Below is a small trained network, with its code and all its weights. Each question gives an input and a class and asks what happens when units are switched off, that is, made to give their printed mean instead of their output.

import numpy as np


def w(rows, s, z=0):
    codes = np.array(rows[::2]) - 128.0
    scale = np.full(codes.shape[1], s)
    scale[-1] = z or s
    return codes * scale


def f(y):
    return np.maximum(y, 0)


def log_softmax(a):
    a = a - a.max(-1, keepdims=True)
    return a - np.log(np.exp(a).sum(-1, keepdims=True))


def net(x, mask):
    res = np.array(x, float).reshape(1, 2) / 4 @ E
    y = f(res @ A[0][:, :-1].T + A[0][:, -1])
    res = res + np.where(mask, y, B[0][:, -1]) @ B[0][:, :-1]
    return log_softmax(res[-1] @ U[:, :-1].T + U[:, -1])


A, B = {}, {}
E = w([
[126,56,44,78],'x0',
[254,65,104,145],'x1',
],0.012)
A[0] = w([
[169,195,163,184,2],'neuron 1',
[5,126,94,223,41],'neuron 2',
[134,49,139,248,75],'neuron 3',
[116,138,159,240,66],'neuron 4',
[195,150,99,139,36],'neuron 5',
[95,55,95,71,51],'neuron 6',
],0.013,0.0074)
B[0] = w([
[95,168,10,142,208],'neuron 1',
[216,125,167,20,253],'neuron 2',
[159,123,182,19,207],'neuron 3',
[68,138,38,187,216],'neuron 4',
[178,223,115,34,193],'neuron 5',
[100,217,74,235,239],'neuron 6',
],0.011,0.006)
U = w([
[166,141,138,5,63],'0',
[101,158,55,208,51],'1',
[119,67,177,166,253],'2',
],0.015,0.011)

Each question gives the input, the list of numbers given to net, and the class t.
The units are the neurons (one row each of A and B). Each row of codes is followed by its name. A weight is (code - 128) times the scale printed after its matrix; where a second scale follows, it is the last column's (A, B and U).
mask holds one flag per neuron, in row order. A switched-off neuron (its flag False) gives its mean, the last column of its row in B, instead of its output. The means were averaged over made-up inputs and are rounded, as every weight is.
A unit's drop is (log p(t) with every unit on - log p(t) with that unit switched off) / (log p(t) with every unit on - log p(t) with every unit switched off).
The circuit of an input: a set's keep is (log p(t) with only the set's units on - log p(t) with every unit switched off) / (log p(t) with every unit on - log p(t) with every unit switched off). Starting from all 6 units, units are removed one at a time, each time the one whose removal leaves the highest keep (on an exact tie, the one counted first), for as long as the keep stays at least 0.8.
units of the circuit, in order: the units of the circuit, biggest drop first
unit that matters most: the unit with the biggest drop
top k neurons: the k neurons with the biggest drops, biggest first
drop of u: that unit's drop, to one decimal
input [-2,-3], class 2: unit that matters most -> neuron 5
input [-8,8], class 0: top 2 neurons -> (neuron 3; neuron 5)
input [1,3], class 2: units of the circuit, in order -> (neuron 2; neuron 1)
input [4,-3], class 1: top 4 neurons -> (neuron 6; neuron 3; neuron 5; neuron 2)
input [3,-2], class 2: top 2 neurons -> (neuron 1; neuron 4)
input [6,5], class 1: top 2 neurons -> (neuron 6; neuron 2)
input [-7,-8], class 0: top 2 neurons -> (neuron 2; neuron 6)
input [3,0], class 2: units of the circuit, in order -> (neuron 1; neuron 5)
input [7,-5], class 1: top 2 neurons -> (neuron 6; neuron 3)
input [-2,-2], class 2: top 2 neurons -> (neuron 5; neuron 6)
input [-3,1], class 2: top 3 neurons -> (neuron 6; neuron 5; neuron 1)
input [-3,-2], class 2: top 2 neurons -> (neuron 6; neuron 5)
input [0,-3], class 2: units of the circuit, in order -> (neuron 5; neuron 1)
input [-6,3], class 1: top 2 neurons -> (neuron 1; neuron 4)
input [-8,6], class 1: top 3 neurons -> (neuron 4; neuron 1; neuron 2)
input [5,-3], class 1: top 2 neurons -> (neuron 6; neuron 3)
input [5,2], class 1: drop of neuron 2 -> 0.1
input [-5,-7], class 0: drop of neuron 2 -> 4.0
input [-4,-5], class 0: drop of neuron 6 -> 0.5
